Below is a small trained network, with its code and all its weights. Each question gives an input and a class and asks what happens when units are switched off, that is, made to give their printed mean instead of their output.

import numpy as np


def w(rows, s, z=0):
    codes = np.array(rows[::2]) - 128.0
    scale = np.full(codes.shape[1], s)
    scale[-1] = z or s
    return codes * scale


def f(y):
    return y / 2 * (1 + np.tanh(0.7978845608 * (y + 0.044715 * y**3)))


def log_softmax(a):
    a = a - a.max(-1, keepdims=True)
    return a - np.log(np.exp(a).sum(-1, keepdims=True))


def net(x, mask):
    res = np.array(x, float).reshape(1, 5) / 4 @ E
    y = f(res @ A[0][:, :-1].T + A[0][:, -1])
    res = res + np.where(mask, y, B[0][:, -1]) @ B[0][:, :-1]
    return log_softmax(res[-1] @ U[:, :-1].T + U[:, -1])


A, B = {}, {}
E = w([
[106,136,246,116,77,131,197],'x0',
[93,99,96,202,164,88,225],'x1',
[66,168,88,63,155,202,172],'x2',
[135,89,144,10,204,73,122],'x3',
[66,27,111,93,68,127,87],'x4',
],0.011)
A[0] = w([
[166,166,14,156,161,128,74,62],'N1',
[65,53,80,192,186,62,245,114],'N2',
[217,77,181,205,109,4,62,93],'N3',
[208,196,90,134,117,136,169,106],'N4',
[182,195,121,126,156,107,169,173],'N5',
[167,97,20,124,176,110,72,82],'N6',
[217,218,163,138,160,83,161,111],'N7',
[46,173,77,94,171,193,155,76],'N8',
[133,131,48,205,95,180,104,111],'N9',
[120,142,146,183,29,197,178,136],'N10',
[67,18,60,128,115,140,90,146],'N11',
[95,151,206,170,62,164,148,52],'N12',
[75,77,132,100,59,98,137,77],'N13',
[29,176,105,75,141,210,158,72],'N14',
[58,56,108,138,93,164,123,179],'N15',
[110,84,155,86,254,80,100,173],'N16',
[101,53,120,125,65,78,113,138],'N17',
[143,146,245,115,94,128,209,51],'N18',
[111,131,193,88,122,103,169,54],'N19',
[36,106,103,161,174,117,207,62],'N20',
[164,78,122,1,167,95,145,173],'N21',
[123,112,205,61,150,72,174,119],'N22',
[96,87,114,103,87,146,94,116],'N23',
[170,133,67,164,195,142,79,3],'N24',
[113,117,73,179,110,81,208,129],'N25',
[209,199,109,144,204,150,146,102],'N26',
[141,192,99,137,39,166,75,138],'N27',
[147,178,158,78,107,182,52,154],'N28',
],0.0089,0.0022)
B[0] = w([
[67,95,194,115,142,98,220,196],'N1',
[210,126,210,68,82,130,61,250],'N2',
[144,76,99,222,225,184,43,225],'N3',
[110,146,131,120,101,142,133,173],'N4',
[84,147,128,127,39,219,87,180],'N5',
[72,95,201,109,164,62,209,198],'N6',
[66,111,76,124,17,203,97,201],'N7',
[128,67,126,211,189,146,70,203],'N8',
[122,212,112,91,169,55,124,194],'N9',
[110,226,92,109,181,79,137,224],'N10',
[73,135,148,126,64,159,149,218],'N11',
[89,122,137,107,194,71,165,204],'N12',
[76,119,135,130,89,172,105,186],'N13',
[167,46,76,220,223,193,44,215],'N14',
[97,180,107,130,93,172,135,200],'N15',
[126,249,64,127,133,112,94,198],'N16',
[100,147,97,158,59,178,103,192],'N17',
[67,70,194,126,134,110,182,226],'N18',
[98,120,118,107,186,99,154,175],'N19',
[186,101,174,103,115,113,88,207],'N20',
[138,194,118,146,142,117,100,212],'N21',
[84,181,116,134,181,90,148,197],'N22',
[105,137,133,99,69,139,89,173],'N23',
[78,87,174,115,143,128,180,172],'N24',
[192,139,196,89,134,118,52,198],'N25',
[72,132,110,98,49,168,109,193],'N26',
[160,180,165,106,159,82,58,184],'N27',
[242,49,255,76,106,103,80,192],'N28',
],0.0083,0.012)
U = w([
[77,124,103,127,30,204,129,110],'0',
[161,57,100,232,204,171,102,127],'1',
[250,99,177,45,101,101,104,102],'2',
[59,86,149,109,164,62,194,151],'3',
[128,226,84,112,165,60,121,104],'4',
[167,126,112,125,117,120,141,251],'5',
[166,107,75,134,115,119,169,99],'6',
[154,82,86,135,119,111,183,106],'7',
],0.013,0.011)

Each question gives the input, the list of numbers given to net, and the class t.
The units are the neurons (one row each of A and B). Each row of codes is followed by its name. A weight is (code - 128) times the scale printed after its matrix; where a second scale follows, it is the last column's (A, B and U).
mask holds one flag per neuron, in row order. A switched-off neuron (its flag False) gives its mean, the last column of its row in B, instead of its output. The means were averaged over made-up inputs and are rounded, as every weight is.
A unit's drop is (log p(t) with every unit on - log p(t) with that unit switched off) / (log p(t) with every unit on - log p(t) with every unit switched off).
The circuit of an input: a set's keep is (log p(t) with only the set's units on - log p(t) with every unit switched off) / (log p(t) with every unit on - log p(t) with every unit switched off). Starting from the 12 units with the biggest drops (on a tie, the unit counted first), units are removed one at a time, each time the one whose removal leaves the highest keep (on an exact tie, the one counted first), for as long as the keep stays at least 0.8.
circuit, biggest first: the units of the circuit, biggest drop first
most important unit: the unit with the biggest drop
top k neurons: the k neurons with the biggest drops, biggest first
drop when u is switched off: that unit's drop, to one decimal
input [-4,-3,3,6,4], class 4: top 2 neurons -> [N16; N21]
input [-6,3,-4,-5,0], class 3: most important unit -> N1
input [5,-6,5,-1,-3], class 2: top 3 neurons -> [N28; N3; N27]
input [4,8,-2,-7,7], class 2: top 2 neurons -> [N2; N25]
input [-3,-4,-4,7,7], class 0: circuit, biggest first -> [N11; N17]
input [-1,8,0,-8,0], class 2: top 3 neurons -> [N2; N25; N20]
input [-2,-8,6,-3,-8], class 0: top 4 neurons -> [N26; N7; N5; N2]
input [5,-3,-5,7,-1], class 4: circuit, biggest first -> [N16; N22]
input [0,-2,4,-5,0], class 4: top 2 neurons -> [N3; N10]
input [1,1,-7,7,7], class 0: top 3 neurons -> [N17; N11; N14]
input [-7,8,-3,2,7], class 2: top 2 neurons -> [N2; N25]
input [1,-5,6,-4,1], class 1: top 2 neurons -> [N14; N2]
input [3,-5,-2,-6,3], class 4: top 2 neurons -> [N10; N2]
input [0,-5,-8,-1,-7], class 1: circuit, biggest first -> [N3]
input [-8,7,5,1,6], class 3: top 2 neurons -> [N6; N1]
input [8,-7,-7,3,-7], class 3: top 2 neurons -> [N18; N14]
input [8,-3,-8,-7,-5], class 1: top 3 neurons -> [N3; N6; N1]
input [1,-5,-1,8,-8], class 0: top 4 neurons -> [N7; N5; N26; N10]
input [-4,-1,-4,8,-2], class 4: drop when N16 is switched off -> 0.7
input [1,3,0,-8,-6], class 4: drop when N9 is switched off -> 0.4
input [-4,6,-4,-2,3], class 2: circuit, biggest first -> [N2]
input [-1,-6,-8,-4,1], class 1: drop when N3 is switched off -> 3.2
input [4,8,-5,0,-7], class 2: drop when N17 is switched off -> 0.2
